In the rows, zero is written as 128.
Each row is followed by its class.
[ 42 150 160 109 103 130  83 118  81 135 120 162 124 113 175 118 132 140
 171  95 110 128 117 151 123  80 164 162 147 112 137 172 128 152 196 137
 157 111 113 113  97 157 206 104 172  69]
nasif
[ 88 153 139  90 114 121 111 122 135 130 127 113 123 110 104 126 110 151
 126 110 102 102 147 142 107  58 126 150 133 117 140 136 143  95 168 154
 153 153 120 119 112 153 174 126 193  79]
nasif
[ 45 111 100 103  98 113  53 129 162 113 111 123 120 139  83 136 138  78
 136 133  85 137 164 138 148  74  79 127 159 164 103 131 175 104  77 116
 112 124 137 121 121 145 119  98 174 176]
Dozok
[111 137 158 115 126 145 133 145  56 143 187 159 114  88 109  96  96 162
 133 117 166  97 126 135 146  41 116 103 124  84 181 114 164 131 153 169
 108 163  49 107  95 136 225 142 240  68]
nasif
[151 147 120 156 103  72  97 108 120 120 157 107 149 132 108 116 105  75
  86 126 105 117  96 164 213 175 129 109 138 164 219 115 135 189 165 174
 136 140  90 158 127 119 125 177 160 102]
kanub
[ 93 139 131 102 109  75  90 122 124 113 149 116 144 129  94 145  95 159
 108 102  97  91 138 197 122  86 124 143 152 130 162 144 133 120 164 173
 161 136 133 119 102 141 194 126 224  77]
val
[ 93  89 146 114  73 127  86 110 164 111  61 146 149 155 116 144 106 157
 140 155  76 137 176  90 125 121 131 139 148 159 102 120 135 117 121 146
  79 132  99  98 119 110  94 106 122 164]
val
[110  90 124 119  80 141 119 107 184 121 115 142 158 174 137 150 137 137
 138 159  90 148 164  82 126 133 144 136 158 146 144 115 115 131  90 129
  73 156  70 132 137 122  84 106 123 159]
kanub
[198 149 149 128 180  90  85 140 134 147 130 109  93 129  67 114  58 128
 161 113  65 116 147 188 207 180  93 157 165 152 162 115 170 166 150 149
 154 111  80 139 131  98  59 116 206 155]
nasif
[ 98 129 145  98  81 121 111 124 130 114 170 116 130 130  84 123 139 161
 118 133  80  80 175 174 123  75 128 147 151 138 167 160 135 104 155 157
 152 139 140 124 138 144 182 107 195  76]
Dozok
[120 131 131 115 117 155 115 145 153  86  66  85 132 110 137  92 109  89
 129 123 162 132 132  53 166  93  87 132  95 133  64 146 189  63 115 124
 156 108  89 128  88 170  55 156 164 186]
nasif
[ 85 152 136  93  97 111 110 116 133 135 133 124 120 124  92 116 108 123
 123 123  74  94 160 143 121  69 128 148 143 132 167 145 138 117 174 138
 144 148 112 146 121 144 189 131 195  84]
kanub
[ 67 148 118 116 111 122 108 135 159  93 131  86 137 144 105 142 134  66
 123 127 146 138 152 113 149  88 102 139 142 143  96 131 172  90 110 127
 141 137 103 116  86 163  97 123 194 171]
botuz
[ 86  81 144 140  73 152 101 113 196 110 129 124 143 155  98 137 139 156
 153 144 129 155 153  91 157 108 140 114 153 154 123 109 113  93 118 134
  85 157  92 116  99 114 116 108 138 138]
botuz
[ 86  93 101 124 104 160  88 102 182 103 108 141 153 155 159 146 190 114
 153 120 107 140 177  96 115 114 132 162 114 140 148 106 120 108 129 152
  66 152 118 128 146 151  93 122 115 175]
pas
[ 91  96 125 110  54 123  85 107 195 125 123 131 141 151  95 153 160 135
 147 147  91 143 132 120 112 147 143 133 170 151 132 110 138 119  77 140
  67 142 107 107 123 140 122  96 131 150]
Vagal
[ 90 128 115  93 108 133  69 122 152 120 123  90 145 137 102 131 131 106
 128 138 127 132 185 142 151  88  99 125 156 152 101 122 185 102  98 122
 138 138  92 142  91 142 109 137 208 175]
botuz
[135 155 118 133 129 122 120 131 139 141 153  91 112 125  98 107  95  81
  87 136  96 118  99 138 200 172 111 121 140 157 222  91 156 197 170 143
 126 140  77 151 135 127 113 177 157 128]
kanub
[121 154 137 114 107 109 106 126 141 116 127 111 125 116 102 129 119 155
 115 118 105  95 163 134 119  50 127 137 142 130 153 148 149 111 173 144
 161 136 150 127 105 165 182 136 203  93]
vab
[158 118  57 156 100  68 101 132 127 123 159 130 161 123  52 114 152  79
 138 148 105 123 109 154 231 147 128 120 154 152 251 104 136 226 177 163
 150 148  75 152 155 147 123 179 219 135]
kanub
[ 80 125 118 125 105  94  83 121 148 118 128 114 145 151 136 140 131  80
 132 125 129 117 155 124 136 110  97 136 150 142 118 137 177  75  96 121
 124 135 115 135  97 148 120 157 177 184]
kanub
[ 82 146 129  99 121 120  81 118 145 116 122 130 125 132  97 128 103 187
 128 121 101  92 164 157 120  86 110 134 144 135 144 146 149 142 155 166
 145 130 119 101 109 158 149 134 201  93]
pas
[ 62 154 125  98 112 116 105 125 134 107 148 106 147 116 114 131 119 154
 113 114  55  88 157 119 103  57 135 152 171 141 151 138 150 122 165 153
 148 139 123 116 112 162 162 135 209  99]
pas
[ 75 146 130  91  92 127  92 123 132 120 133 112 121 118 111 157 108 161
 124 103  66 105 138 174 121  77 138 150 166 123 146 135 128 132 141 159
 150 126 130 101 107 134 180  99 189  90]
pas
[ 99  83 143 128  61 133  99 107 169 120 130 140 147 162 124 157 153 136
 138 138 113 146 155  89 112 129 137 131 148 153 142 129 108 130  92 142
  70 157 106 122 138 123 115 110 127 143]
Vagal
[103 137 131  89 112 152 101 111 175 136  96  86 128 121 123 136 108 129
 109 122 115  97 161 140 112  77 158 132 151 130 123 133 134  95 152 151
 129 132 113  98 118 151 158 104 210  71]
nasif
[131 189 104 136 125 105 153 147  98 125 182 111 130 136  93 122 138  61
  88 103 116 145 107 159 220 158  98 128 122 132 226 116 170 164 123 175
 140 126  61 185 124 127 141 173 171 123]
kanub
[ 84 119 115 109  86 109  83 119 152 121  87 124 143 125 122 147 127  98
 129 142 118 146 162 138 138  70  98 131 142 138  88 115 187  91 112 130
 128 141 115 140 112 152 122 110 171 183]
vab
[151  97 183 114  72 148  64 139 231 165 150 136 130 146 193 132 154 171
 161 123  98 112 117  76 101 146  88 130 161 117 190 119 150 134 198 106
  82 182 153 105 110 110 155 112 178 156]
Vagal
[116 144 141 107 112 142 110 130 143 147  97  98 124 115  94 120  79 148
 114 138 147 120 155 148 157  62 142 121 136 111 148 116 132 107 175 157
 164 135 103 122 104 143 185 119 200  91]
botuz
[ 96  84 134 121  54 139 101 105 196 133 109 140 144 149 135 149 156 160
 137 148 124 132 157 119 112 114 134 137 147 134 132 110 124 137 133 141
  64 169 110 116 125 126 119  89 137 130]
vab
[ 98 133 112 146 122  95  93 111  98 152 145  98 125 118 121 135  86  76
  83 126 123 131  93 161 205 155 124 110 151 157 193 106 152 183 144 159
 123 120  63 133 136 120 114 162 179 108]
nasif
[114 122 156 129 105 119  83 127 120 113 152 133 139 123 112 131 123 148
 141 102 101 120 174 182 108  80 134 144 149 124 148 145 131  95 119 158
 166 152 155 136 124 149 181 119 206  95]
nasif
[ 43 154 108 134  83 102  83 110 145 114 164  98 145 143 101 141 131  72
 150 133 139 136 161 119 117  60  78 148 147 141 138 103 194 104 130  73
 105 174  79 155 121 169 105 133 165 163]
Dozok
[ 57 135 126 139 103 105  90 123 154 101 128  99 137 147  92 147  99  66
 119 109 126 134 149 128 134  83  80 137 143 151 107 134 179  90 109 133
 119 136 108 128 107 137 106 121 189 151]
val
[ 57 108 125 125  54 179 120  84 209 145  91 125 141 171  88 130 200 127
 111 169  88 167 166  68 112 119 141 135 131 161 142 105 116 150  93 185
  39 151  88 134 132 101  66 113  85 167]
Vagal
[ 89  87 134 134  62 137 107 114 186 125 112 149 151 162 133 149 138 138
 133 139  91 152 185  94 108 139 140 142 169 149 146 129 113 126  92 144
  83 169  93 129 154 118 119 119 130 134]
kanub
[ 55 127 151  79 110  87  81 102 177 167  86  73 147 131  99 132  99  55
 136 153 124 128 162 144 103  89 118 133 145 138  71  89 176  78 107 134
 120 174 113 117 116 144 107 101 168 193]
Vagal
[ 88  75 146 146  80 127  78 117 184 123  96 154 143 163 105 150 141 165
 152 160 127 144 151 114 131 107 138 128 149 146 141 122 142 122 113 148
  80 130 135 132 101 156 104 129 138 161]
vab
[129 137   4 137  54 116 107 142  24  67  86 182 135  64 177  59 208  74
  42 121  82  56  88  97  95  75 159 225 168 154 119 120  90 178 131 147
  76  37 172 181  51 105 229 138 131 184]
val
[147 149 120 152 110  86  99 126  91 130 119 134 149 130  64  93  95 101
 133 139  77 142  87 166 203 184 110 122 146 154 194 115 145 219 167 151
 124 117  70 136 109 127  94 112 192 140]
botuz
[132 134 117 142 133  93  80 117 138 132 126 122 123 125  79 134  76  79
  82 140  78 119 108 161 179 149 112 138 144 155 203  99 151 192 174 192
  95 127  88 137 138 100  96 142 170 122]
val
[114  83 146 108  60 126 105  99 187 131 109 130 153 153 142 146 143 163
 156 142  80 158 171  89 132 118 142 143 166 164 130 115 140  98 112 146
 104 159  78 135 144 129  94 101 140 161]
nasif
[ 64 154 133 110 115 117 104 113 154 145 132 127 111 120  79 101 105 156
 126 131 127 103 132 163 112  53 116 131 149 144 137 146 143 140 176 124
 157 134 132 149  93 166 194 121 194  67]
vab
[ 89 134 130  84 113 140  92 120 124 117 137 118 125 121 108 142 109 160
 125 114  87  85 149 151 111  66 113 137 141 135 136 146 143 124 140 155
 147 133 134 107 120 145 160 125 179  95]
pas
[ 74 124 121  93 111 108  77 110 119 141 155 133 143 132 139 156 120 147
 136 128 108 130 138 158 114  31 143 151 168 129 172 151 130 129 133 175
 203 138 151 131 144 149 200 103 146 111]
pas
[ 76 143 119  98  81 115  93 132 144 101 139 124 150 120 111 148 116 156
 123 120  98 115 158 137 134  69 119 141 158 123 141 147 142 116 116 177
 172 149 113  96 122 145 171 118 168  88]
pas
[ 71 159 138 106 106 116 110 132 125 112 115 129 124 133  78 135 106 120
 128 132  84 108 171 139 124  64 136 151 141 128 155 148 138 124 169 148
 160 142 126 126 113 157 173 140 190 100]
kanub
[149 136 107 144 120  81  77 120 123 130 145 120 138 121  79 118  95  94
 109 135  91 127 109 162 188 172 106 136 157 158 204 117 156 185 177 163
 121 138  81 144 143 115 103 132 180 121]
botuz
[147 143 117 142 114 100 112 128 105 135 140 110 122 123 108 109 101  70
 110 118  84 112  84 165 200 184 127 130 142 147 203  97 138 203 163 142
 117 125  91 137 134 125 123 136 159 128]
kanub
[ 91 105 189 121 110 221 106 109 227 145 101 141  64 131 252 148  69 154
 124 151  45 163 100  52 122 126 174 140 153 161 180  69  74 174 215  81
 113 127  97  97 139 178 154 135  88 120]
val
[120 135 122 142 117  96  85 133 119 123 161 128 139 118 109 113  92 115
 113 125 111 108  71 151 171 166 100 121 155 140 187 111 165 202 148 156
  99 129  89 126 109 121 107 137 171 122]
pas
[119 126 138 144 111  87  94 119 139 148 134 111 102 112  85 125  78  90
  95 125  83 135 103 173 212 167 107 130 146 162 187 106 153 198 169 187
 127 121  78 147 146  97  93 158 167 118]
val
[114  88 124 134  64 134 121  98 178 136 118 129 148 171 118 140 151 127
 137 154 104 133 176 123 143 135 136 122 141 158 159 119 121 134 110 136
 105 151  93 147 159 156  98 132 159 146]
kanub
[ 88 128 158 110 109 109  88 128 147 115 136 109 142 130  86 127  77 151
 115 123  98  92 153 161 126  77 118 142 148 142 146 142 141 103 172 160
 162 144 138 131 108 135 173 131 191  84]
val
[105  77 144 136  68 131  87 101 190 134 124 138 140 156 128 147 145 131
 144 157 117 140 161 103 119 118 135 129 160 154 141 126 120 110 101 138
  65 152 104 117 139 109 101 109 121 148]
Dozok
[117 168 150 147 113 110 122 143 140 129 140  88 115 121  96  89 101  55
  99  97 119 121 100 154 188 181  87 126 131 169 171 153 156 189 220 113
 131 123 113 172 140 112 110 129 190  83]
Dozok
[144 122 139 164 113  59 124  71 144 106 151 129 187 130  85 121 102 198
 118 118 109  92  91 170 126  44 143 111 136 143 140 110  82  60 166 231
 160 161 116 126  59 108 172 152 191 102]
val
[115 143 150  78 120 122 114 129 191 131  78 118 120 128  96 128 107 150
 105 130  86  73 139 127 128  74 117 112 119 127 100 146 132  93 180 177
 164 143 178 105 110 137 150 132 167  79]
kanub
[101 150 158 108 118 101 120 152 155 142 200 108 170 132 117  69 127 134
 121 112  89  80 135 115 117  66 114 123 174 129 159 139 120  93 135 113
 169 162 164 152  85 138 240  90 215  86]
Vagal
[103  79 133 138  47 179  99 108 178 116 107 147 153 145 147 103 172 138
 126 155  77 136 211 119 167 154 151 138 144 156 157 112 117 125 123 166
  92 152  81 144 160 124 129 138 129 138]
kanub
[ 80 122  96 102  86 121  86 118 146 119  68  98 125 147 111 131 111  84
 129 126 117 120 149 116 152  83 108 138 152 157  87 127 162 123  99 113
 133 112 112 125 108 155 105 104 168 183]
kanub
[ 95  71 120 133 111 139  84 100 175 131 126 154 175 165 129 140 159 112
 145 126 133 145 167 108 143 131 129  99 170 201  99 117 125 117 133 126
  75 158 108 163 159  97 143 107 145 134]
Vagal
[119 145 129 151  95  98 106 126 109 148 130 100 123 111  83 137 100  67
 107 119  96 137  91 155 186 161 125 128 140 153 207  97 160 190 175 161
 120 139  96 147 152 135 107 159 168 104]
nasif
[ 52 138 107 115 105 124  69 121 172 108 110  89 136 134  99 114 117  91
 136 129 100 130 153 112 154 116  84 137 152 169  97 123 190  94  93 107
 128 118 109 134 104 145  91 134 140 178]
pas
[ 94 134 115 111 112 130  90 132 136  97 141  95 138 142 120 121 132  83
 122 125 114 106 142  96 131  95 100 135 152 150 121 121 178 112  90 116
 118 143 117 111  88 142 114 140 161 188]
kanub
[100 132 137 103 107 122  93 128 126 140 130 134 114 112 136 133 111 134
 129 118 119 102 168 156 137  68 134 157 148 127 144 128 128 113 167 157
 161 147 124 128 131 137 195 125 182  86]
nasif
[135 151 125 150 103  90 115 113 145 158 130  93 128 125  90 106  84  70
 105 119  95 137  76 142 164 159 110 133 138 149 222 113 156 168 158 163
 129 122  84 146 145 148 117 140 168 116]
val
[ 88 152 152 111 113 112  98 116 109 133 130 117 132 116 118 134 104 133
 121 114 108 109 161 159 111  65 137 137 135 122 156 139 144 101 161 155
 161 148 129 120 117 160 186 140 205  83]
nasif
[ 84 104 111 106 107 108  67 126 154 120 102 123 127 125  84 140 109 109
 126 141 107 116 145 137 142  80  90 133 165 162 103 134 195  94 107 135
 105 117 111 139  95 144 118 129 199 172]
vab
[104 142 136 101 108 112  96 123 155 139 131 119 120 121  96 150 107 127
 122 121 111 107 124 151 125  74 120 133 149 133 137 142 133 123 162 158
 165 141 136 125 129 144 176 120 186  87]
Vagal
[117 137 141 102 139  99 121 127 136 154 123 127 142 101 110 111  83 166
 123 128  79 122 177 142 131  62 156 138 156 119 143 120 100  97 141 156
 188 157 112 147 137 128 190 128 183  71]
nasif
[ 75 122 131 113 113 119  71 124 131 105 126 120 129 135 130 126 116 121
 123 140 145 127 142 140 148  80  86 133 142 141 108 140 194 124 124 131
 132 129 108 121  80 145 117 114 183 183]
vab
[ 64 129 119 123  91 116  81 119 148 114 114 108 135 137 109 152 120  82
 123 129 141 142 144 118 143  56  91 132 142 148 123 134 179  83 102 138
 124 140 105 128  86 149 138 134 170 170]
vab
[126 156 116 149 132  81  95 116 121 153 141 103 123 112 101 100 101  84
  94 131  94 126 104 164 199 179 114 124 141 155 206  97 162 168 163 155
 123 124  85 149 128 119 114 166 172 125]
nasif
[ 90 133 142  94 128 117 103 130 130 118 140 112 129 123 113 156 102 160
 118 125 114 118 174 137 139  57 133 131 137 118 146 141 133  79 152 156
 175 147 120 109 114 153 176 146 193 101]
botuz
[ 53  78 125 118  91 146  83 102 203 129 116 134 102 160 116 200 137 150
 122 138  87 152 175  88 131 110 128 127 135 148 153  96 121 102 126 126
  43 149 103 120 160 134 106 133 126 140]
Vagal
[ 43 109 111 100  88 122  79 131 155 108 117  95 143 136  82 121 119  59
 120 147 110 114 138 116 149  96 104 142 154 153 110 141 181  97 100 133
 125 137 112 131 111 139 108 124 154 163]
kanub
[101 125 115 128 100  98  60 119 143 108 120 118 151 139 121 139 132  61
 152 121 134 134 131 137 136 106 107 134 151 151 106 124 180  85  84 120
 121 132 129 127  98 158 118 116 169 169]
nasif
[ 83 144 100 104  99 115 116 124 147 119 131  99 145 147 124 131 133  74
 125 143 112 126 150 102 143  90  92 139 153 147 114 125 168  97  89 115
 151 149  90 118 106 135 119 129 158 194]
kanub
[ 66 131 131 124 106  88  63 122 121 109 141 131 152 131 116 129 127 118
 157 107 127  92 154 183 134 103 129 157 129 115 169 152 133 123 162 155
 137 136 135 116 104 169 167 135 201  98]
pas
